Each row has a name. After each piece below comes the name of the row it's from, unless a question asks for something else. Each question is about the rows just above it. Places in a row count from 0.

Columns, left to right: Z W C K X H R N Q G
z588: [140  67 202  94 168 107 166  78 113 104]
z277: [136 144 112 134 115 143  64 152 163 115]
z690: [144 129 134 123 131 140  64 139 163 109]
z766: [ 92 168  55 169  99 125 204 152  84 173]
z543: [136  98 168 106 147 122 140 105 127 115]
z161: [140  98 168 106 147 122 115 105 142 109]
z267: [136 144 123 129 120 143  64 152 163 115]
z108: [144  93 157 112 136 131  89 125 156 104]
Which row holds [136 144 123 129 120 143  64 152 163 115]?
z267
Row and place of [94] in the named rows:
z588, 3
[104 115 109 173] is in which column, read top down?
G

Columns, left to right: A L T S
z108: [168 158 199 141]
z690: [209  77 187 111]
z588: [194 170 123 127]
z866: [129 147 129 114]
z543: [ 81 128 115  67]
Which column holds [127 114  67] top down?
S
[81] is at row and place
z543, 0
[199 187 123 129] is in which column, read top down?
T
Which column holds this, read top down? [129  81]
A

Columns, left to right: P U M V D
z161: [102 109 116 113 121]
z866: [165  89  56  92  93]
z754: [163  90  65 102 103]
[ 92 102] is in which column, read top down?
V
[103] is at row and place
z754, 4
[56 65] is in which column, read top down?
M
Which column holds [113  92] top down?
V
[56] is at row and place
z866, 2
Row and place of [89] in the named rows:
z866, 1

Columns, left to right: mabo Gato Mateb Kig rafu supi Zulek
z117: [137 205 123 132 123 143 114]
z120: [115 142 112 149 148 114 122]
z267: [133 170 142 156 112 135 118]
z543: [137 205 123 119 101 127 134]
Where in the named rows is [122]?
z120, 6
[115] is at row and place
z120, 0
[156] is at row and place
z267, 3

Columns, left to right: tav niza Voso gakam sudig tured bosa Setag
z277: [119 137 110 136 118 100 161 123]
z267: [ 69 163 167 126 135 148 147 137]
z690: [119 137 110 136 112  93 151 129]
z108: [137 156 134 130 110 104 196 117]
[136 126 136] is in which column, read top down?
gakam
Which column holds [161 147 151] top down?
bosa
Row and place of [161] in the named rows:
z277, 6

Columns, left to right: davil fenek Dasun Reta gofo zala Mub Rol Fub
z267: [127 186 183 160 139 100 105 125 142]
z766: [123 174 146 149 109 131 146 103 152]
z277: [118 153 105 133  77 131 146 112 152]
z543: [130 178 190 158 152  99 101 133 134]
z117: [131 174 146 149 109 114 123 114 148]
z588: [119 142  94 128  78 136 148 105 149]
z866: [118 173 120 144  80 122 138 102 157]
z690: [118 164 111 139  76 127 142 102 155]
z161: [133 168 193 154 124 100  97 140 126]
[140] is at row and place
z161, 7
[78] is at row and place
z588, 4
[142 152 152 134 148 149 157] is in which column, read top down?
Fub
[130] is at row and place
z543, 0
Row and place of [112] in the named rows:
z277, 7

Columns, left to right: F J E Y
z754: [154  60 111 184]
z766: [ 81  95 160 150]
z117: [169 111 134 136]
z267: [ 96 170  57  52]
z543: [ 51 145 188  73]
z108: [ 80 111 157  68]
z690: [106 139 130 109]
z277: [112 166 117 200]
z866: [ 97 118 162 178]
z161: [110 154 110 117]
z120: [157 158  73 153]
[158] is at row and place
z120, 1
Row and place of [96] in the named rows:
z267, 0
Which column holds [117 162 110  73] top down?
E

Columns, left to right: Zera feg koli gepif Vetof Gukos
z766: [128 164 121 147 131 143]
z120: [120  65 130 142 131 123]
z161: [142 149 139 119 138 121]
z277: [127 164 121 130 126 143]
Where in the named rows is [149]?
z161, 1
Where in the named rows is [128]?
z766, 0
Which column holds [130 139 121] top down?
koli
[121 143] is in which column, read top down?
Gukos

Columns, left to right: pesut suzip Lugu lisom Tuz
z766: [135  99 195 120 159]
z277: [164 146  97 193 122]
z117: [122 139  82 176 148]
z161: [126 108  48 127 152]
Which column holds [193 176] top down?
lisom
[97 82 48] is in which column, read top down?
Lugu
[164] is at row and place
z277, 0
Where in the named rows is [139]?
z117, 1

Columns, left to right: Bifov Ribu Zozef kabo bosu laz Fev
z543: [ 80 159 202 191 161 137 179]
z754: [ 76 132 108 130 187 119 112]
z117: [ 76 132 108 130  99 119 190]
Row and place of [191] in the named rows:
z543, 3
[130 130] is in which column, read top down?
kabo
[190] is at row and place
z117, 6

Columns, left to right: Guv bogeb Pini razu ses ripit
z754: [183 160 157 190 161 189]
z690: [155 148  89 182 186  89]
z766: [129 127  94 160 133 105]
[182 160] is in which column, read top down?
razu
Where in the named rows is [190]?
z754, 3
Which column holds this, read top down? [89 94]
Pini
Where in the named rows is [161]?
z754, 4
[157  89] is in which column, read top down?
Pini
[155 129] is in which column, read top down?
Guv

Columns, left to right: paz sosiv div Todi
z108: [106 151 122  79]
z267: [150  94 119 130]
z766: [121 147 160 129]
z277: [135 106 178 163]
z543: [140 108 171 197]
z588: [125 128 104 117]
z866: [137  51 131 156]
z690: [112 164 158 133]
z161: [114 115  93 113]
Which column holds [117 156] top down?
Todi
Which column holds this, read top down? [150 121 135 140 125 137 112 114]
paz
[151] is at row and place
z108, 1
[108 128  51 164 115] is in which column, read top down?
sosiv
Where in the named rows is [112]?
z690, 0
Row and place of [115] in the named rows:
z161, 1
Which column holds this, read top down? [106 108]
sosiv

Columns, left to right: pubok gini mav ruket Miz Lufu rezi leto
z690: [146  93 107 191 126 142 133 134]
z754: [121 113 103 122 113 146 114 103]
z543: [114 130 143  94 135 117 145 125]
z161: [121 146 162 104 131  95 134 133]
z588: [118 135 170 104 139  88 126 139]
z120: [136 133 167 101 141  92 122 138]
Which column holds this, read top down? [146 121]
pubok
[117] is at row and place
z543, 5
Where in the named rows is [162]?
z161, 2
Row and place of [95] in the named rows:
z161, 5
[92] is at row and place
z120, 5
Which column holds this, read top down? [142 146 117  95  88]
Lufu

Columns, left to right: rufo Tizev Sedud vepon kufa Romi Gaz
z108: [ 98 117 111 103 106 108 105]
z267: [143 159 117 147 116 117 116]
z161: [118 187 152 141 151 148 138]
z690: [115 149 101 101 102 101 106]
z120: [115 106  73  94  79  70  84]
z277: [123 136  90 103  96  92  96]
Row and place of [148] in the named rows:
z161, 5
Where in the named rows is [147]?
z267, 3
Which column holds this, read top down? [116 138 106]
Gaz

Columns, left to right: vov tis Tinaf Lupa delot zoki tebep fil Bobo Tifib
z277: [ 82 155  90 133 120 111 117  99  94 147]
z754: [129  93  87 108 139  93  83 114 171 161]
z766: [116 125 194 177  94  90 125 112 140 102]
z108: [129  94  87 108 139  93 140 114  89  70]
[161] is at row and place
z754, 9
Where in the named rows is [89]?
z108, 8
Row and place of [70] in the named rows:
z108, 9
Row and place of [82] in the named rows:
z277, 0
[155  93] is in which column, read top down?
tis
Which column holds [112 114] top down?
fil

Columns, left to right: Kof mit sufu zutam kinin vup Zugo
z866: [110  87 117 129  92 115 112]
z120: [121 116 116 118 108 148 116]
z161: [130 140 150 140 122 154 122]
z766: [130 140 150 148 122 154 122]
z754: [119 122 136 114 111 154 110]
z267: [119 122 136  64 109 162 147]
Which column holds [117 116 150] top down?
sufu
Which column holds [122 122 111 109] top down?
kinin

Columns, left to right: tapar doga boko Pofid mumod
z120: [157 112 108  94 157]
z766: [157 125 115 187 164]
z277: [126 108 135 194 188]
z754: [153  93 102  78 107]
[188] is at row and place
z277, 4
Row and place of [125] in the named rows:
z766, 1
Where in the named rows is [194]?
z277, 3
Which column holds this, read top down? [157 126]
tapar
Which column holds this, read top down? [157 164]
mumod

Columns, left to right: Tob Dibe nutaf ropu keb Zud vusim mek melok rineg
z866: [164 156 110 126 135  81  56 122 125 177]
z120: [111 156 137 114  77  91 178 158  89 131]
z108: [111 156 137 163  77  91 178 158  89 131]
z543: [164 156 110 126 135  81  56 158 125 177]
Which column holds this, read top down? [126 114 163]
ropu
Row and place of [114] in the named rows:
z120, 3

Columns, left to right: Lozi ramaf solip nik
z543: [160 121 143  98]
z161: [157 131 145 105]
z277: [174 198 148 146]
[145] is at row and place
z161, 2
[160] is at row and place
z543, 0
[121 131] is in which column, read top down?
ramaf

Columns, left to right: zefuf nekot furo Rete tuve rubo rus buv
z754: [128 129  92 117 104 145 116 113]
z108: [ 86 138 137 127 146 158 181 131]
z588: [141 145 199 129 127 187 168 175]
z866: [198 109 150 148 102 197 167 135]
Row and place of [198] in the named rows:
z866, 0
Row and place of [168] in the named rows:
z588, 6
Where in the named rows is [138]?
z108, 1
[109] is at row and place
z866, 1
Which column holds this, read top down? [158 187]
rubo
Which column holds this, read top down? [145 158]
rubo

Columns, left to right: reku sater vor Koto lok veba fisos Kibo vuzas ledis
z866: [152 135 126 114 151 132 153 128 152 167]
z117: [117 183 102 153 113 141 158 157 187 146]
z588: [113 114 101 148  88 132  99 132 123 114]
z161: [100 147 130 153  98 110  82 114  80 107]
z277: [ 73 195 164 168 132 103 131 132 114 133]
[113  88  98 132] is in which column, read top down?
lok
Which column holds [153 158  99] top down?
fisos
The row with [ 73 195 164 168 132 103 131 132 114 133] is
z277
[147] is at row and place
z161, 1

Columns, left to right: sazo rata setam fen kuv rezur kabe rasi Salip Vitod
z543: [138 153 127 189 164 128 100  94 101 117]
z161: [138 174 109 165 147  76 120 124 119 126]
z690: [114 174 156 147 156 123 125  85  92 128]
z108: [138 174 109 165 147  76 120 124 119 128]
Which column holds [ 94 124] top down?
rasi
[125 120] is in which column, read top down?
kabe
Which column holds [138 138] top down?
sazo
Where in the named rows is [85]?
z690, 7

Columns, left to right: Zegog Koz Fige Rel kavik luvi
z108: [134 126 143 198 185 147]
z161: [123 117 165 122 131 138]
z277: [114 126 109 150 156 203]
z866: [114 126 109  89  84 151]
z754: [183 168 114 133 195 109]
z766: [177 151  91 138 111 163]
[138 203 151 109] is in which column, read top down?
luvi
Row and place of [123] in the named rows:
z161, 0
[123 114 114 183 177] is in which column, read top down?
Zegog

Columns, left to right: nulo gep tuse gugak
z766: [173 142  69 134]
z543: [173 142  83 205]
z108: [173 142  69 133]
[133] is at row and place
z108, 3
[134 205] is in which column, read top down?
gugak
Which column holds [83 69] top down?
tuse
[173 142  69 133]
z108
[173 142  83 205] is in which row?
z543

Columns, left to right: vuge Lofed tiko gesak
z277: [151 116 140 168]
z267: [151 116 140 161]
z866: [174 103 193 169]
z161: [147 107 117 149]
z754: [137 118 147 134]
z690: [113 101 140 115]
z108: [134 129 129 137]
Which column holds [147 140] top down?
tiko
[149] is at row and place
z161, 3
Which column holds [140 140] top down?
tiko
Which column holds [107 118 101 129] top down?
Lofed
Row and place of [107] in the named rows:
z161, 1
Which column holds this, read top down? [107 118]
Lofed

Columns, left to right: bigi fek podu Zil Bim
z117: [167 152 156  90 160]
z690: [137 133 114 179 139]
z543: [117  78  87 131 115]
z120: [100  67 110 140 159]
z766: [144 127 115 170 169]
z754: [132  78  87 131 118]
z161: [143 101 143 130 117]
z588: [152  65 102 118 127]
[114] is at row and place
z690, 2
Which column holds this, read top down? [152 133]
fek

Columns, left to right: kemol mutob gebem buf Zade zan Vifav sufan
z277: [126  86 125 105  96 108 151 104]
z690: [160 171 172 127 151 137 138  77]
z117: [158 173 156 167 180 143 111 170]
z161: [160 173 156 167 180 143 111 170]
[125] is at row and place
z277, 2
Row and place of [126] in the named rows:
z277, 0
[138] is at row and place
z690, 6

Columns, left to right: tipo tavu Dib tosof bapil
z754: [ 65 171 106 130  65]
z117: [206 207 165 158 184]
z588: [129 203 156 185 186]
Row and place of [184] in the named rows:
z117, 4
Which column holds [171 207] top down?
tavu
Row and place of [203] in the named rows:
z588, 1
Where in the named rows is [171]?
z754, 1
Row and place of [156] in the named rows:
z588, 2
[130] is at row and place
z754, 3
Where in the named rows is [207]?
z117, 1

Columns, left to right: Kevus fidup labi lesug
z866: [ 94 200 120 117]
z754: [103  78 199 119]
z690: [ 94 200  97  87]
[119] is at row and place
z754, 3
Which column holds this, read top down? [119  87]
lesug
Where in the named rows is [120]?
z866, 2
[103  94] is in which column, read top down?
Kevus
Which column holds [200  78] top down?
fidup
Row and place of [199] in the named rows:
z754, 2
Which column holds this, read top down? [120 199]
labi

Columns, left to right: dupez pok Niran mibo Noto zetu
z267: [ 63 176  90  66  92 189]
z161: [137 200 117  85 129  96]
z766: [159 197  96 178 125 165]
z866: [ 80 184 111 118  94 204]
z120: [ 56 197 165 150 127  84]
z754: [137 200 117  85 130  96]
z543: [ 84 198  79  88  63 192]
z690: [159 197  96  81 125 165]
[127] is at row and place
z120, 4
Row and place of [94] in the named rows:
z866, 4

Columns, left to right: meb gudi roduz zuzev Ruron
z754: [159 146 129 136 150]
z120: [107 124 168 184 136]
z277: [129 118 135 100  99]
z766: [ 96  52 170 153 105]
z267: [171  92  98 139 108]
z690: [ 90 124 132 127 114]
Which column holds [146 124 118] top down?
gudi
Which column holds this, read top down? [129  96 171]
meb
[168 135 170  98] is in which column, read top down?
roduz
Row and place of [107] in the named rows:
z120, 0
[136 184 100 153 139] is in which column, read top down?
zuzev

Columns, left to right: vetep Nebod viko Gati
z866: [204 203 126  97]
z117: [114 111 173 188]
z543: [114 111 189 180]
[189] is at row and place
z543, 2
Which column holds [204 114] top down?
vetep
Where in the named rows is [188]?
z117, 3
Which column holds this, read top down? [173 189]
viko
[97] is at row and place
z866, 3
Where in the named rows is [203]?
z866, 1

Columns, left to right: bal dur som tipe magim
z120: [ 89 113 110 131  51]
z267: [ 58 130 115 114 129]
z543: [147 129 176 129  80]
z766: [153 194 165 131 189]
z690: [ 83 181 173 107 189]
z117: [119 191 156 175 142]
z277: [114  67 119 195 110]
z108: [173 177  73 152 113]
Which column holds [129 131 107 175] top down?
tipe
Which column holds [ 83 119 114] top down?
bal
[189 189 142 110 113] is in which column, read top down?
magim

Columns, left to right: Kab Tidef Nim fima didop zano
z766: [ 90  65  71  98 170 162]
z543: [ 75 129 136  98 149 159]
z120: [ 72  81  99  84 174  62]
z690: [ 78  77  97  84 171 168]
z267: [146 122 132 147 119 106]
z117: [ 93  57  89  90 180 161]
z866: [ 86  61  92  89 177 173]
z277: [149 142 135 146 113 101]
z754: [101  87 112 115 175 157]
[ 75  72  78 146] is in which column, read top down?
Kab
Where in the named rows is [72]?
z120, 0
[171 119] is in which column, read top down?
didop
Row and place of [168] in the named rows:
z690, 5
[61] is at row and place
z866, 1
Which column holds [149 174 171 119 180 177 113 175] top down?
didop
Which column holds [ 62 168 106 161 173 101 157] top down?
zano

Columns, left to right: doku kep zif koze Med nunu
z267: [118 117 141 119 109 125]
z866: [139 118 140 107 130 117]
z754: [177  54 201 108  50 100]
Row and place of [141] in the named rows:
z267, 2
Where in the named rows is [108]?
z754, 3
[100] is at row and place
z754, 5

Columns, left to right: Sokif zose dituv Fefik fov mati
z120: [121 110 132 123 117 161]
z108: [101 125 153 124 105 179]
z866: [115 143 165 123 114 163]
z117: [138 109 159  94 115 186]
z267: [101 125 153 135 105 179]
Row and place of [159] in the named rows:
z117, 2
[165 159 153] is in which column, read top down?
dituv

Columns, left to right: Finin rapu Mez zel kib pavev
z690: [151 137 139 129 125 136]
z120: [115 144 128 130 156 127]
z588: [105 153 108 123  93 139]
z543: [107 137 124 137 125 136]
z754: [132  92 148 125 145 116]
z277: [132  92 143 125 145 116]
z766: [115 144 128  99 129 139]
Where in the named rows is [151]?
z690, 0
[108] is at row and place
z588, 2

Columns, left to right: loziv miza kes muvus
z120: [131 161 191 162]
z543: [181 143 134  58]
z754: [131 134 195  58]
Row and place of [161] in the named rows:
z120, 1
[131 181] is in which column, read top down?
loziv
Row and place of [181] in the named rows:
z543, 0

Columns, left to right: fem mukit dize pir
z543: [ 51 123 198 104]
z267: [ 51 123 198  77]
z277: [161  91 157 160]
z161: [ 54 162 183  94]
[161] is at row and place
z277, 0
Which column holds [123 123  91] top down?
mukit

Columns, left to right: Bag zudop rek gumol
z117: [154  80  91 104]
z588: [178 146 155 154]
z277: [117 131 118 123]
z108: [137 135 133 121]
[155] is at row and place
z588, 2
Which column holds this, read top down? [ 91 155 118]
rek
Row and place of [146] in the named rows:
z588, 1
Which column holds this, read top down? [146 131]
zudop
Where in the named rows is [80]?
z117, 1

Columns, left to right: nusat reg loz rabuk Bafi musef kemog
z267: [132 122 147 123 127 120 123]
z120: [125 130 122 146  64 192 120]
z766: [117 148  68 144 131 154 143]
z108: [125 134 110 126 155 111 136]
z690: [116 148  66 143 137 150 144]
z866: [124 136 103 130 149 120 137]
z543: [131 124 140 121 144 107 128]
z117: [119 144  78 139 139 142 142]
z277: [123 137 101 108 140 130 136]
z588: [115 152  54 140 161 133 151]
z161: [121 140  93 142 111 162 134]
Row and place of [107] in the named rows:
z543, 5
[132 125 117 125 116 124 131 119 123 115] is in which column, read top down?
nusat
[122 130 148 134 148 136 124 144 137 152] is in which column, read top down?
reg

Columns, left to right: sufo zad sis tum fop
z766: [158 113 133 119 112]
z277: [133 138 174 165  61]
z866: [130 110 139 142 140]
z690: [115  97 170 159  97]
z108: [114 122 186 143 119]
z117: [197 118 126 144 139]
z267: [ 88 113 189 120  94]
z543: [126 133 153 201 167]
z120: [ 74  71 127 131  95]
z754: [126 155 174 189  95]
z588: [166 113 133 160 112]
Row and place of [159] in the named rows:
z690, 3
Which column holds this, read top down? [174 139 170 186 126 189 153 127 174]
sis
Which column holds this, read top down? [142 159 143 144 120 201 131 189]
tum
[120] is at row and place
z267, 3
Which column holds [133 174 139 170 186 126 189] top down?
sis

Columns, left to right: buzev rak Mezab susog fomo
z117: [141 127 147 150 130]
z120: [145  78 105  69 142]
z866: [156 175 141 138 155]
z543: [119 131 127 175 119]
z766: [151 133 135 140  86]
z161: [145 167 175 116 141]
Which column holds this, read top down? [141 127]
Mezab
Which column holds [127  78] top down?
rak
Where in the named rows is [130]?
z117, 4
Which column holds this, read top down? [105 141]
Mezab

Columns, left to right: Pasa gek tafi Veg
z766: [110 150  75 126]
z117: [162 124 172 105]
z754: [ 91 172  70 146]
z120: [ 79 174 146 145]
z588: [109 141 131 148]
z161: [155 174 108 112]
z267: [187 201 111 153]
z866: [160 144  98 154]
z690: [141 137 177 127]
Which column holds this, read top down? [ 98 177]
tafi
[174 201] is in which column, read top down?
gek
Which column holds [131 108 111  98 177] top down?
tafi
Which column holds this, read top down? [110 162  91  79 109 155 187]
Pasa
[137] is at row and place
z690, 1
Which column holds [110 162  91] top down?
Pasa

Columns, left to right: ponob komov lut Giv medur bevug
z277: [152 111 128 132 165 116]
z866: [138 102 153  98  99  91]
z690: [127 139 135  88  87  89]
z267: [123 130 156 114 139 124]
z108: [146 150  94  97 108 130]
z766: [131 148 124 156  94 154]
z120: [152 111 128 132 140 116]
Which column holds this, read top down? [135 156  94 124 128]
lut
[132  98  88] is in which column, read top down?
Giv
Where in the named rows is [150]?
z108, 1
Which column holds this, read top down? [127 123 146 131 152]
ponob
Row and place of [99] in the named rows:
z866, 4
[153] is at row and place
z866, 2
Where in the named rows is [154]?
z766, 5

Columns, left to right: feb fola popi pabe losig nesi rep livel fovo vafe
z543: [121 132 133 134 124 131 131 129 128 151]
z690: [115 110 113 117 139 116 119 126 121 111]
z161: [115 110 113 117 122 116 119 126 121 111]
z588: [115 110 113 117 122 116 112 139 136 159]
Which column holds [139 122 122] top down?
losig
Row and place of [112] in the named rows:
z588, 6

